How the objects are linked:
at | η β φ α κ π
x738 | x980 x335 x673 x456 x502 x703
x75 | x788 x971 x817 x838 x347 x852
x949 | x144 x41 x965 x399 x886 x788
x594 | x190 x917 x659 x485 x112 x471
x854 | x340 x52 x456 x931 x219 x316
x980 | x637 x456 x762 x941 x104 x502
x363 | x991 x266 x16 x259 x93 x651
x83 | x251 x826 x179 x507 x520 x206
x936 | x852 x219 x104 x472 x941 x456
x965 | x159 x949 x606 x144 x933 x835
x471 | x112 x876 x683 x736 x594 x523
x472 | x825 x682 x852 x410 x971 x340
x254 | x640 x968 x950 x478 x500 x131
x370 | x965 x347 x282 x949 x835 x817
x950 | x966 x254 x259 x640 x562 x84
x526 | x868 x206 x499 x520 x179 x856
x708 | x936 x316 x502 x219 x456 x335
x774 | x950 x724 x266 x254 x84 x485
x263 | x83 x77 x856 x826 x206 x884
x316 | x219 x762 x708 x168 x854 x680
x968 | x478 x669 x254 x17 x436 x991
x703 | x502 x532 x768 x708 x738 x564
x817 | x835 x75 x682 x788 x370 x60
x971 | x838 x282 x75 x606 x825 x472
x452 | x471 x159 x552 x876 x523 x76
x168 | x682 x637 x219 x817 x931 x52
x868 | x952 x520 x158 x595 x74 x179
x84 | x562 x131 x384 x500 x950 x774
x783 | x607 x339 x143 x673 x555 x864
x104 | x60 x936 x52 x852 x637 x980
x442 | x917 x894 x523 x300 x876 x159
x436 | x261 x699 x500 x884 x478 x968
x41 | x399 x76 x949 x523 x552 x838
x410 | x76 x835 x825 x933 x606 x282
x399 | x659 x523 x144 x594 x683 x552
x208 | x52 x502 x680 x104 x762 x673
x438 | x335 x555 x564 x680 x532 x143
x57 | x564 x796 x595 x438 x416 x507
x933 | x442 x886 x76 x894 x159 x965
x856 | x179 x263 x378 x83 x526 x261
x190 | x384 x485 x651 x84 x266 x112
x683 | x516 x471 x894 x112 x659 x399
x499 | x158 x526 x77 x868 x498 x378
x93 | x968 x384 x724 x669 x991 x363
x699 | x884 x966 x436 x522 x17 x669
x724 | x254 x93 x774 x968 x131 x16
x378 | x498 x856 x522 x179 x499 x225
x300 | x16 x516 x917 x363 x945 x770
x838 | x552 x606 x788 x452 x41 x825
x77 | x826 x499 x263 x158 x492 x522
x835 | x933 x788 x410 x886 x965 x370
x456 | x941 x854 x980 x340 x936 x708
x485 | x84 x16 x190 x131 x774 x736
x347 | x949 x825 x370 x41 x788 x75
x492 | x249 x498 x206 x59 x826 x77
x131 | x500 x991 x84 x436 x254 x724
x680 | x854 x208 x335 x52 x316 x607
x112 | x266 x736 x516 x774 x190 x594
x825 | x41 x410 x347 x76 x838 x971
x60 | x370 x852 x931 x347 x817 x637
x384 | x669 x84 x93 x562 x259 x266
x261 | x526 x884 x225 x206 x856 x478
x552 | x683 x452 x886 x471 x399 x41
x826 | x507 x158 x83 x174 x249 x492
x864 | x555 x689 x796 x768 x783 x952
x59 | x796 x74 x249 x864 x174 x158
x339 | x673 x564 x783 x738 x768 x689
x532 | x708 x607 x703 x316 x335 x438
x502 | x104 x708 x208 x936 x980 x738
x884 | x206 x522 x261 x492 x263 x17
x249 | x57 x59 x520 x796 x507 x826
x507 | x416 x174 x251 x143 x57 x249
x76 | x523 x933 x41 x442 x452 x606
x144 | x770 x399 x159 x659 x894 x886
x673 | x762 x738 x607 x980 x208 x768
x17 | x263 x870 x478 x77 x884 x699
x952 | x783 x595 x174 x339 x864 x74
x562 | x870 x500 x669 x225 x966 x950
x478 | x856 x17 x640 x263 x261 x436
x870 | x77 x225 x17 x499 x522 x966
x762 | x168 x980 x316 x637 x52 x208
x736 | x774 x945 x112 x724 x485 x917
x894 | x300 x683 x442 x516 x770 x144
x225 | x499 x261 x870 x526 x378 x640
x16 | x131 x363 x485 x991 x724 x945
x340 | x971 x931 x941 x282 x472 x219
x498 | x59 x179 x492 x74 x158 x499
x266 | x259 x774 x363 x950 x384 x190
x966 | x522 x640 x699 x378 x870 x562
x516 | x363 x112 x300 x266 x651 x659
x564 | x738 x438 x339 x335 x703 x416
x689 | x768 x416 x864 x703 x339 x595
x651 | x93 x190 x945 x384 x363 x516
x917 | x485 x300 x594 x16 x736 x876
x945 | x724 x651 x736 x93 x16 x300
x282 | x606 x370 x971 x965 x410 x682
x555 | x680 x768 x438 x208 x607 x783
x606 | x452 x965 x838 x159 x76 x410
x523 | x594 x442 x399 x917 x471 x452
x158 | x174 x868 x826 x952 x59 x498
x335 | x456 x680 x738 x854 x708 x532
x251 | x689 x507 x74 x416 x595 x520
x607 | x316 x673 x532 x762 x680 x555
x159 | x876 x144 x452 x770 x442 x933
x520 | x595 x249 x868 x57 x251 x83
x768 | x208 x703 x555 x502 x673 x339
x143 | x532 x783 x416 x607 x438 x796
x669 | x17 x562 x968 x870 x699 x259
x682 | x410 x817 x472 x835 x282 x931
x991 | x436 x259 x131 x699 x968 x93
x788 | x886 x838 x835 x552 x949 x347
x500 | x225 x436 x562 x261 x640 x254
x931 | x282 x60 x340 x370 x682 x168
x659 | x651 x594 x770 x190 x516 x683
x595 | x339 x57 x952 x564 x689 x251
x179 | x74 x83 x498 x251 x868 x526
x876 | x736 x770 x471 x945 x917 x442
x416 | x703 x143 x689 x532 x564 x57
x640 | x378 x478 x966 x856 x225 x500
x886 | x894 x552 x933 x683 x144 x949
x522 | x492 x378 x884 x498 x77 x870
x259 | x699 x950 x991 x966 x669 x384
x74 | x864 x251 x59 x689 x952 x868
x219 | x472 x168 x936 x682 x340 x854
x174 | x143 x952 x507 x783 x796 x59
x852 | x347 x472 x60 x825 x75 x941
x941 | x75 x340 x637 x971 x852 x936
x770 | x945 x659 x876 x651 x300 x894
x637 | x817 x941 x168 x75 x60 x104
x206 | x520 x492 x526 x249 x83 x263
x52 | x931 x104 x854 x60 x168 x762
x796 | x438 x864 x57 x555 x143 x174

The rows follow the links: the fewer symbols apart two objects are, the more alike their rows tend to be.

Each row is also shifted at random along 10 hidden directions that mean nothing.

Some objects, each with a row of numbers:
x77	[  79  -13   10   19   -2  -19    6   21   18  -20   13   10   -8   -7  -22   43  -16   46  -22    8  -28   46  -19   21  -11   58  -46   11   26  -48   -4  -12   18  -76   -6  -18   -6   10   28   11  -33    5   -8   55  -20  -22  -65  -33  -11  -79  -18   27  -31    5  -11   46   32]
x438	[  38   49   28   10   33  -18  -14   10   58  -18   37   28   42    9  -13  -27  -32   24  -22    9  -11   14   19  -21  -14   48  -25  -26   15   -2   42  -23   -7   31   11   10  -11    5  -17   10  -24   -7   39   38   17   10  -49    2  -36  -50   28    4   23  -32   -4  -16   83]
x179	[ -92   15   18    4   49  -26    1   19   12   69   82    8   55   19  -37   60  -50   -1    4   -6   -6    6  -18   17   15    7   21   32   -3   28   48  -16   -6    0    3   16   36    8  -37    4  -29   15   -7   12   -6   34  -49   61   26  -46   98   -7   47   71    2  -18   61]
x316	[ -36   22   20  -22    8    8    3  -44   72  -28    1   11  -20   27   18   36  -29    2    2    4   21  -16   52  -23  -31   39  -35  -48   -5  -42   37  -47    8    8    3  -37   18    2  -26  -38   32   10   17  -16   30    7  -33    5  -21  -39  -12   18   -3  -43  -20  -10   65]
x59	[ -48  -27   19   13  -46  -17    3  -11   -6  -62  -25  -25   31  -42   33   27   47    3  -12   -1    3  -16  -27   25   29  -50  -37   77   26  -36  -53  -31   -9  -29  -60  -37  -43  -26   16  -11   -8   36    5    3    2   -5   39  -41   39    6  -34   11   38   19   21   50  -81]
x724	[ -77   -3   31   -7   39    7   -6    2   15   18    8   20    3   39   -4   -7  -67   12    1    4  -16   15   -1    2    5    3  -48   32   25    1   17   24   30   28   35  -13   21  -31    8  -47   10   10   -6    1  -18  -11  -37    4  -21  -24   -3    8   -5   -3   -9   11    0]
x159	[ -47    3   30   -4   17   19  -26   -6   -6    2  -15   22   -3   42   -3  -54  -52  -26   14   -2  -31  -11   32  -20  -14   -5   28  -47    9   36   33   17   17   71   24  -13  -26  -22   -5  -40   27   -3   10   30    0  -10   16   24  -43   34   -9   -5    9  -23  -15  -18  -42]
x526	[  53    2  -14   -4   27   -5   -7   -5  -11   13   -1   17  -10  -13  -28   71  -31   33  -23    1   -7    7    9   33  -41   93  -27  -59  -20  -42   -1  -16   12  -11   -1  -22   66   25   -3   -2  -10  -20  -33   15  -28   -7  -62   33  -22  -73  -14  -11    6    4   18    2   -9]
x456	[ 112   13    8   16  -25    1    3  -10   23  -39  -19    2   -9   -9   11  -30   26  -11   27   -2  -10  -16   53   -1    3   22  -19    6   -1  -18   28  -33   -1  -36  -27  -33  -34    3    0   -9    4   27    7   12   25   -6  -11  -34  -19   14  -53   37  -25  -28  -33   21   14]
x399	[   1   51  -14    7   52   20    8   19  -41   79  -28   29   25   10  -78   -9    3  -56   29    0   16  -31   12  -12   40   99  -31  -53   -7   14   55   24  -22   31   29   47   32  -14   -4   22   -7  -48  -30  -30    7   -6  -65   43   -4   45   37  -22   -2  -25  -34  -25   29]
x347	[ -48   -3   -9   11   22    5   17  -22  -64   -3   21   -2   26    9   45   11   20   23    8  -37  -18  -11  -54  -41   21  -44   15   37   45   23  -34   34   -6   29   -8   -4   22  -16   10  -26   25    0    8   32   13  -21   14  -50   19    9  -29   -6   20   12   35   29  -58]
x683	[  35  -23   37  -13  -30    8  -32   28   45   10   39  -22  -18   43    5  -55   -5  -36   27   17  -22   23   10  -26   18 -131   71   57   19   49   42    7   26   21    8   18  -62  -20  -29   32  -20   29   76   13  -14   12   67   42    9   -8   54   56    7   44  -26  -56   20]
x817	[  -7   26  -22   43   39    3   12   -9  -59   32   30    9   73   23   18  -31    8  -23    1  -41   -5    4  -57  -39   51  -12    2   43   46   58  -15   31  -60   31   39   60  -25  -26    9   -5    7    0  -37    4   32   14   -2  -52   27   76   35  -40   26   -7   -1   22   -1]
x57	[ -78    3   23  -18   -5  -31  -42   17   29   25   74   -5   36    8   31   -5   -7  -22    0  -16  -10   18   -1    3    3  -55   24   89    9    7   40  -31  -12   37  -21   28   18   -9  -64   17  -53   13   29   -2   12   31   -6   20    5  -55   35   47   42   41  -21  -44   51]
x282	[  80   17   34   29   27   12  -10  -12   17  -12   33   26   36   63   21  -33  -76   -4  -13  -17  -30   25   -4  -52  -13   -7   29  -28   48   53   13    9  -13   51   52    6  -66  -27    6  -27   22   20    6   59   31    2    4  -29  -20   35   39  -30   16  -32  -15   16   31]
x340	[   5   -4  -17  -22  -45    7   31   -5    6  -51  -46   -7    7  -37  -28   27   75  -12  -18   17   19  -46  -17  -30   30   24   16  -86   23  -37  -13  -12  -20   -4  -39    4  -45   25   -5   37   21  -40   62    3   28  -21   21   25   32   -2   24   -3   33  -10   37   -9  -23]
x788	[ -42  -19  -31    3    6   16   29  -31  -46    9    6   -7  -16   16   41   -3   -2   13   13  -28    0  -13  -17  -19   -5  -40   46   -3   -3   40  -34   33   -5   -1   17   -9   14   10   13  -42   55   11  -31   -8   12    0   36  -32   13   58  -19  -31  -19    9   20   24  -37]
x485	[ -19    4  -17  -35   20    6   22   26  -18   26  -18   -2  -52  -31  -31    3   33   41   22   21   12  -15    5    5    0   14  -25    3  -28  -26    5   42   53  -13  -20  -11   95   25    9   19   -8  -38   34  -21  -34  -36  -28   21  -11  -59  -42   29  -44   12   27  -13    3]
x300	[ -24  -12  -29   -3    7   11   15   13  -98   23  -36   -2  -32  -25  -17   58   41   18   -5  -13    0   -3  -59  -12   -7   47    2  -49    6  -27  -48   45   12   -9  -17    6   62    2   35   22   -3  -61  -22   27  -19  -54  -14  -24   12  -15  -44  -17  -28   -1   25   25  -60]
x261	[  37   18  -31   19   20   -9  -16   25  -37   29  -19    9  -21  -31   -7  -50   -5   19  -10   -3    7   31    9   42  -39   60  -26    2  -57    3  -25   24   -6  -11   24   27   49   13   30   15  -33  -27  -71  -19  -23    2  -22  -36  -42   28  -51  -31  -57  -37  -15    8   15]
x637	[ -32    8    3  -44   -4    5  -25  -24   24  -16    8    3  -12    9   18   42   35  -14    7   -7   -1  -20   17  -37   -2   15  -30  -11   36  -69   49  -36   10   44  -31   -7   52   -5  -59    6   -9  -29   63    1   13  -16  -41   28  -13 -110  -33   81   28  -12   -8  -53   10]
x856	[ -25  -27    8  -26  -17   -3   -2   -8   21  -62  -37    8   -7  -23   10   24  -36   47  -66   19    4    5  -11   22  -44   24  -13  -69   -1  -34  -61    2   15   33    0  -33   -6   11   19  -22   23  -22   15   11  -16  -14   19   17  -15  -32   -8  -45   31  -18   61   14  -58]
x936	[ -55   25   34  -22    9   -3   -6   -3   59   15   38   22   59   39  -10    7  -37  -54   -3   -5    7  -22   14  -38   34    9    9   -8   41   11   69  -28  -28   61   11   26  -37  -17  -61   -6    2   -1   45  -11   53   22  -30   50   15   -5   94    7   63    3  -23  -34   74]
x770	[ -38   34   79   26   12   11   -7   31   46  -52  -43   27    7   33  -27  -90  -41   11  -17   34  -14   29   -5  -50    4   16  -53  -38   43    9    4   31   26   31   33    1  -99  -56   63   -7   -1  -14   47   65   13  -43    3  -61  -43   36   -3  -16  -32  -93  -30   34   39]
x168	[  12   19   -9   24  -18  -13    8   22   -3    6   15    0   26   -9  -12  -90   38  -30   30   -5  -12  -13   16  -11   32  -20   50   17   -9   53   35    2  -29  -19   -8   35  -63   16   -6   23  -10    8   12    8   30   19   21  -17   -2   76   23    4  -15    0  -27   -9   39]
x254	[ -50   30   27    6   22    8  -13   11    0   -8  -68   12  -22  -17  -46  -18    4    5    8   32   11   -9   26   19   -7   69  -91  -31  -21  -44    6    5   30    3   -9  -21   23  -28   39   -3  -14  -25   -9   -3  -30  -30  -33   -6  -39   -9  -59    3  -31  -58  -17    7  -21]
x516	[  23   25    7  -22   14   21   34   21   31   13  -37    9   -3   -2  -45   14    5   -7  -15   30   51   -6  -21  -26   39   38  -72  -19   20  -30   -8   30    4    8   28   33    8  -19   20   35   -2  -39   30  -52    9  -24  -30    9   25   -1   49  -22  -11  -36    4    3   64]
x259	[  -7  -28   18   -8  -16    4  -16   10   -8   -5  -23  -11  -35   -3  -22   28    2    2   13   20  -18    1    8   24   -9  -14    1   -4   -6  -24    2   -4   40  -21  -25  -36    6   -7   10    2   -9    5   10   21  -41  -19   10   31   -4  -40  -28   31   -8   26    0   -4  -59]
x60	[ -92  -10  -26  -17  -23    6   28  -26   36  -13   16  -17   -8   21   12   26   42  -15  -13    1   32    2  -39  -44   27  -27    7  -14   29  -19   -1  -11  -34  -25   17   44  -30   11  -15   15   23  -13   24  -31   28   18   13   -8   42   -2   52   13    1   -5   -5  -25   58]
x968	[  42  -44  -15    5  -39   10  -11   -1  -31    3  -40  -23  -33  -10   -9   41   10  -27   -4    7    6    8   -7   42   -8  -15   17   -9  -19  -13  -39   -9   -2  -37   -5  -10  -22   -6   20   13    0   11  -48  -17  -32    2   41   19   23   29   -6  -13   -5   24   -5    7  -75]
x520	[ -12   24   -6  -21   29    0  -34  -30   28   39   12   -4    9    0   12   29  -23  -30   10   -2   37  -21   55   38  -20    4  -36   27  -53  -15   25  -44   -9   51    4   -4   82   -9  -53  -11  -10   16  -30  -85  -13   48  -12   64   -6  -23    7    2   44    7   -7  -57    8]
x736	[-154   -4    4  -28   38   23   -4  -29   26   27    9   10  -11   60   47  -12  -81   -1  -31   -8   35   28  -26  -24  -17  -37  -36   21   12   18  -31   41   -4   77   88   36   33  -39    2  -55   39   -5  -30  -68    5   16   11  -15   -4   28   28  -44   -4  -39    1  -13   32]
x442	[  -5    9    1  -29   17   32  -43  -22   15   21  -23    4  -45   38    5  -24  -21  -37   17    8   10   -6   47  -15  -29   -7   -7  -42  -19   -4   32    1   17   76   36    8   39  -21  -28   -9   14  -20    7  -41  -19    5   12   53  -39  -10  -20   20   -1  -35  -23  -73  -13]
x76	[ -73   75   39   -8   56    7   41   36   30   33  -17   37   56   -2  -75  -89  -13  -19   37   29   19  -63   36  -33   69   41  -41  -14    2   43   73   43   10   57    9   17   -5  -15    0   -3   14  -23   64  -27   32  -13  -43   38   -8   56   58  -22   11  -28    1   -7   69]
x93	[ -20    0   13    7   16    0   22   35  -28   15  -28   17  -12  -14  -69    1  -16   25    9   23  -23  -11    2   19    2   60    9  -59  -16    6   13   30   38  -30  -11  -27    4   17   38    0    2  -22    0   45  -26  -35  -29   24  -17   -2   -1  -17  -28   12   12   26  -22]
x378	[ -62  -57   -9   -6  -36  -14    3   -5   11  -36   14  -17  -17   -4   43   14  -21   38  -48   -2   -5   44  -48   24  -22  -54   16   34   10   -7  -67    7   -2  -31   14   -1  -27   11   21  -20    7   16  -20    2  -16    9   38  -33   14   -8    0  -17   -9   19   25   27  -25]
x826	[  42   14   -6   29   22  -22  -14   19  -40   41   27   -2   15  -27  -27    6    0   10   26   -5  -22   -6   25   48  -15   20   34   11  -53   29   20  -15    6  -27  -30  -17   38   23   -6   12  -31   18  -36   26  -27   18  -14   26  -11   -4   -8   -4    3   44    1   -2  -19]
x158	[  24   23   28   36   23  -20  -32   19   -2   18   26   11   13   -3  -17  -46  -46   11   19    5  -31    7   53   40  -44    9   47  -13  -61   54   32  -18   15    3   -9  -30   -5   11    3  -11  -23   31  -26   47  -19   23    6   18  -46   21   -6  -18   -4   12  -15   -5    3]
x703	[ -79  -16   -2  -11   -3   -3    3  -48   22  -59   12    5    3   12   34   49  -36   44  -53   -3   -2   -2  -15  -17  -58    8   42 -106    2   -7  -39  -24   -9   32    7  -31  -15   26   -4  -39   50   -6   12   38   12   11   28    7   -9  -24   15  -46   42  -14   54   -2  -24]
x825	[ -23   30  -10   -9    5    6   61    8   16  -21  -15  -10  -28  -30  -24  -10   78   44   27   28   30  -33   -8  -45   34    1  -30  -12   -3  -23    5   27   24  -50  -30   -6   24   25   27   27   16  -23   70   -9   11  -33  -10  -32   18  -20  -19   23  -48  -18   23   12   57]
x949	[ -61  -14   -5   -1    0   13   26  -21  -33  -21  -20   -3  -16    3   31  -25   17   17   25  -14  -14  -24   -6  -19   18  -33   -6   27   19    9  -15   32   18   -5  -10  -31    5   -7   23  -47   44   10    4    6    7  -25   18  -46   -2   31  -64   10  -26   -7   13   37  -55]

From each start, follow one symbol. Which object do you reach?
Answer with the object's name.
[  -2   -6   35   -8    5   17  -24    8  -17   -6  -13    8   15   27    8   -4  -27  -17  -18   -2  -11    8  -31  -31    5  -30    4   -7   44   12  -18   27    8   76   14    8  -23  -46    6    1   -1  -16   31   27   -2  -26   27    9    2    3   16  -12   35  -12   12   -4  -47]
β -> x594
[  93   -5   -1   25   24    9  -31   18  -98   36    3    4    1   11   17   18   11   -3   15  -39  -40   30  -46  -13    8    5  -21   60   47   -5  -18   35    9   18   -2   11   46  -42   17   12  -39  -18  -33   50  -21  -46  -30  -50   -7  -28  -65   29  -13    5  -19   27  -67]
α -> x16
[ -31  -35    4   -4  -29    1  -15   14   -7   25   -4  -18  -41   11  -19   58   -8  -22   -4   10    6   30  -16   25  -21   -4   29  -17  -19  -15   -8  -14    9  -46    2    4  -10   -3    6   24  -21    0  -33    4  -25    1   15   22   19  -10   22    4  -22   26  -29   -6    0]
α -> x225
[ -65   16    1  -10  -17  -17    9   20  -22  -10    2   -4   10  -37  -17  -20   78    1   30   -2  -16  -40    5  -23   27    1   28   -6    5  -10   38   -4    7   -6  -68   -4    7   23  -21   28  -16  -27   66   33   17  -22   -5    3    0  -28  -26   48    3   15    7  -15   -5]
α -> x682
[  82  -12  -21    2  -18   14  -14  -27   -9  -39    0  -14  -66    8   45  -41   22   37   12   -1  -20    8   27  -27  -61  -49   70  -52  -29   19  -18    7   26    3   -2  -27    3   30    7   -3   28    3   24   37  -14   -6   63  -22  -39   -6  -68   17  -40  -19   14  -26  -31]
π -> x472
[ -31  -24  -35    0   14    6   22    4  -30   49    7  -10  -29    3   -7   -4   -3    8   21   -4    3   11  -13   29   15  -21   -1   52  -21   19  -10   37   10  -46   24   12   41   14   15  -14    9   11  -46  -41  -29    7   -6   -1   13   19   -8    0  -43   36   -3    9   -8]
β -> x724
[  21   -6   30   -8  -45  -33  -11   40   -9  -25    3   -5   22  -50  -27   57   52    2   -7    3  -23  -11  -14   10    9   27   16   -1   19  -52   15  -38   12  -29  -94  -27  -11   11  -20   50  -57  -18   55   66    8  -33  -22   17   16  -79   -4   46   32   39    7   14  -12]
α -> x339
[ -88   -2   -5   15   15    0   13   13  -63   28    8    4  -18    4   -5  -52   15   12   52  -18  -42  -15    3  -11    9  -15   48   13   -8   45   27   41   24  -20  -15  -14   14   11   16  -27   14   -1   -6   45   -6  -24    0  -28  -22   34  -52   21  -49   17  -13   18  -32]
β -> x886
[  97  -45  -31  -23   -8   25   14  -38    3   44   38   -8  -36   59   30   91  -29  -35   24  -33   -1    9   -1  -14    7  -20   26   24   34   -9   24  -13   -6  -33   33   -3   28    5  -40  -23   31   29  -32  -35   13   12  -24   23   39  -27   29   35   -8   49  -29   -3   21]
φ -> x606
[  14  -11   18    5  -12    1  -40   21  -15   16  -18    2   -8    3   -6   -4  -40  -25  -20    4   -2   26    3   28  -35    5   26  -27  -26   14  -19   -1    0   27   14    8  -18  -19    9   11  -22   -6  -36    5  -15    4   27   19  -13   29   15  -35    4   -8  -15   -7  -24]
β -> x966
[  68  -23   37   -6  -10   -5   24   55    6    2   15    8    5    1  -42   11  -21   22    2   18  -36   10  -25   -4   31  -17   26   16   40   13   15   32   45  -30  -19  -22  -34    4   17   23  -16    3   59   60  -11  -39  -14   23   19  -38   42   18   -2   53   17   35    4]
α -> x991
[ -48    7  -13  -29   10   22    9  -49   56  -17   12   -5  -23   42   35   30   -4    2  -18    1   38    2   -9  -54  -10  -20  -23  -31   24  -25   -1   -9  -11   33   41   22   16   -4  -21  -11   39  -11   30  -43   20   15    5    1    9  -34   24    7    9  -36    6  -40   54]
α -> x838
[  44  -35  -11   -3   -7    9  -29   15  -59   40   30  -18  -45   23   22   32   13   -5   18  -24  -29   37  -37  -13  -16  -52   52   33   15    8   -7   23   21   -4   -1   14   37   -7   -6   25  -27   -9   -6   35  -28  -21   16   -6    7  -39  -24   41  -24   42  -15  -17  -33]
φ -> x659
[ -17   38  -11   32   19  -28   -8   29   -9   69   36   -5   10  -18  -30  -19   20  -22   40   -6   12   11   27   38    3   35   -1   55  -61   21   47  -23  -20  -62  -10   33   34   14  -10   31  -56   14  -59  -21    2   35  -41  -13   -2   25    8   11  -42   15  -60   -9   90]
η -> x864
[  74  -13  -13   16  -11    5  -21  -20    5    0   42   -2  -23   50   31    8   -2  -12    4  -24  -28   43   -8  -36  -23  -10   40   -9   31    2   25  -20  -17  -22   28   22  -26    5  -17    7   -3    9  -10   41   10    8   -8  -29  -10  -26   -2   41  -25   -7  -45  -18   40]
π -> x941
[  12    8  -48   11   10    7   -4  -14  -85   12    1   -8   10  -22   22  -38   52    2   11  -26   -9  -26  -14  -16   -8  -24   72  -35  -23   50  -27   28  -25   43   -7   24   26   24   -4   12   16  -25   -9    8   -1    5   50   -1   -3   51  -26  -30   15    5   37  -27  -70]
κ -> x282
